Here is a tiny trained network, its code and every weight. The questions are about switching its units off for an input and a target symbol, where a switched-off unit gives its printed mean instead of its output.

import numpy as np


def w(rows, s, z=0):
    codes = np.array(rows[::2]) - 128.0
    scale = np.full(codes.shape[1], s)
    scale[-1] = z or s
    return codes * scale


def norm(h):
    return h / np.sqrt((h * h).mean(-1, keepdims=True) + 1e-5)


def f(y):
    return np.maximum(y, 0)


def softmax(a):
    e = np.exp(a - a.max(-1, keepdims=True))
    return e / e.sum(-1, keepdims=True)


def log_softmax(a):
    a = a - a.max(-1, keepdims=True)
    return a - np.log(np.exp(a).sum(-1, keepdims=True))


def net(x, mask):
    ids = ['ΓΛΨαδεημτ'.index(c) for c in x.split()]
    T = len(ids)
    res = E[ids] + P[:T]
    r = norm(res)
    for j in range(3):
        rows = slice(2 * j, 2 * j + 2)
        q, k, v = (r @ M[0][rows].T for M in (Q, K, V))
        z = softmax(np.where(np.tri(T) > 0, q @ k.T / 2**0.5, -1e9)) @ v
        o = O[0][rows]
        res = res + np.where(mask[j], z, o[:, -1]) @ o[:, :-1]
    y = f(norm(res) @ A[0][:, :-1].T + A[0][:, -1])
    res = res + np.where(mask[3:7], y, B[0][:, -1]) @ B[0][:, :-1]
    return log_softmax(norm(res)[-1] @ U[:, :-1].T + U[:, -1])


Q, K, V, O, A, B = {}, {}, {}, {}, {}, {}
E = w([
[107,123,169,95,165,188],'Γ',
[141,110,203,119,127,103],'Λ',
[132,39,144,134,155,134],'Ψ',
[171,111,115,86,170,98],'α',
[117,125,127,119,96,149],'δ',
[60,149,129,99,134,146],'ε',
[122,141,156,95,108,186],'η',
[115,137,135,153,164,153],'μ',
[164,254,52,122,140,209],'τ',
],0.0052)
P = w([
[166,134,88,215,80,103],'0',
[53,162,154,76,253,165],'1',
[73,156,152,78,244,167],'2',
[90,146,163,72,241,177],'3',
[109,149,167,68,237,176],'4',
[119,137,163,69,224,186],'5',
[132,138,163,54,199,192],'6',
[152,132,172,54,194,198],'7',
[179,112,168,47,169,200],'8',
[206,128,188,40,179,207],'9',
],0.0024)
Q[0] = w([
[133,133,170,63,179,188],'h1',
[168,163,157,53,206,233],'h1',
[157,146,126,110,139,129],'h2',
[129,127,108,163,105,89],'h2',
[48,56,252,36,188,218],'h3',
[110,93,130,52,185,175],'h3',
],0.023)
K[0] = w([
[136,95,121,238,73,110],'h1',
[142,133,135,254,62,124],'h1',
[151,151,116,164,130,119],'h2',
[147,176,137,61,170,126],'h2',
[194,62,204,86,148,125],'h3',
[172,125,98,100,150,160],'h3',
],0.018)
V[0] = w([
[106,243,78,103,116,138],'h1',
[22,105,148,118,120,164],'h1',
[125,98,99,118,249,152],'h2',
[78,126,37,189,144,83],'h2',
[99,59,107,191,153,233],'h3',
[123,77,24,91,157,80],'h3',
],0.012)
O[0] = w([
[35,185,184,105,190,149,175],'h1',
[50,93,78,178,79,177,2],'h1',
[154,85,233,120,116,210,131],'h2',
[149,196,144,163,2,163,163],'h2',
[92,52,42,193,150,176,109],'h3',
[180,67,111,34,96,150,166],'h3',
],0.0065,0.0046)
A[0] = w([
[233,154,166,150,100,185,73],'n1',
[197,60,111,211,68,24,66],'n2',
[146,206,51,144,212,173,63],'n3',
[2,137,70,125,40,126,7],'n4',
],0.0096,0.0015)
B[0] = w([
[52,135,60,60,129,172,255],'n1',
[142,170,254,199,163,134,178],'n2',
[130,140,112,148,80,235,203],'n3',
[176,45,166,70,127,34,217],'n4',
],0.0093,0.0049)
U = w([
[113,166,20,152,74,64,133],'Γ',
[49,122,43,130,203,120,2],'Λ',
[77,224,223,164,177,112,172],'Ψ',
[192,114,153,195,35,177,8],'α',
[199,122,113,199,178,40,87],'δ',
[125,2,134,156,170,180,132],'ε',
[34,81,155,122,43,65,42],'η',
[110,199,84,138,92,240,196],'μ',
[185,126,141,6,136,113,250],'τ',
],0.0082,0.0024)

Each question gives the input, a string of symbols that net reads in full, and the target symbol t.
The units are the heads (2 rows each of Q, K, V and O) and the neurons (one row each of A and B). Each row of codes is followed by its name. A weight is (code - 128) times the scale printed after its matrix; where a second scale follows, it is the last column's (O, A, B and U).
mask holds one flag per unit, heads first, then neurons. A switched-off unit (its flag False) gives its mean, the last column of its rows in O or B, instead of its output. The means were averaged over made-up inputs and are rounded, as every weight is.
A unit's drop is (log p(t) with every unit on - log p(t) with that unit switched off) / (log p(t) with every unit on - log p(t) with every unit switched off).
most important unit: the unit with the biggest drop
k most important neurons: the k neurons with the biggest drops, biggest first
which heads matter: for each layer, one digit per head in row order, 1 if its drop is at least 0.15 and else 0, layers parted by /
drop of u: that unit's drop, to one decimal
input Γ ε Λ, target ε: which heads matter	110
input Ψ Λ ε Ψ, target α: which heads matter	100
input Λ ε η Ψ Γ η α Λ, target Ψ: most important neuron	[n2]
input α Ψ α α α Ψ μ Γ, target ε: which heads matter	011
input δ α δ α Λ μ Λ Ψ, target Γ: which heads matter	010
input Ψ η Γ, target α: which heads matter	100
input Γ Γ α Λ Λ Γ η, target ε: which heads matter	110
input τ δ Γ, target Ψ: which heads matter	100
input η Λ η Λ α α τ, target Λ: which heads matter	010
input α Λ α α α Γ Λ δ, target Ψ: which heads matter	001
input τ α Γ Γ μ η μ Γ δ, target Ψ: which heads matter	100
input Λ δ τ Λ α ε ε, target δ: 2 most important neurons	[n2; n1]
input τ μ α, target Ψ: 2 most important neurons	[n4; n1]
input Λ Γ α Ψ Γ α Γ μ Γ, target δ: most important unit	h2
input ε Γ Γ Λ δ μ, target η: 2 most important neurons	[n4; n2]
input μ Λ τ α Γ α ε, target μ: 2 most important neurons	[n4; n1]
input ε α δ Λ Γ, target η: 2 most important neurons	[n4; n2]
input Ψ τ ε τ α Γ Γ τ η, target α: 2 most important neurons	[n2; n4]
input η α α Ψ Γ η δ Λ μ, target Λ: drop of h3	-0.2
input Γ τ τ Λ, target ε: drop of h3	-0.3
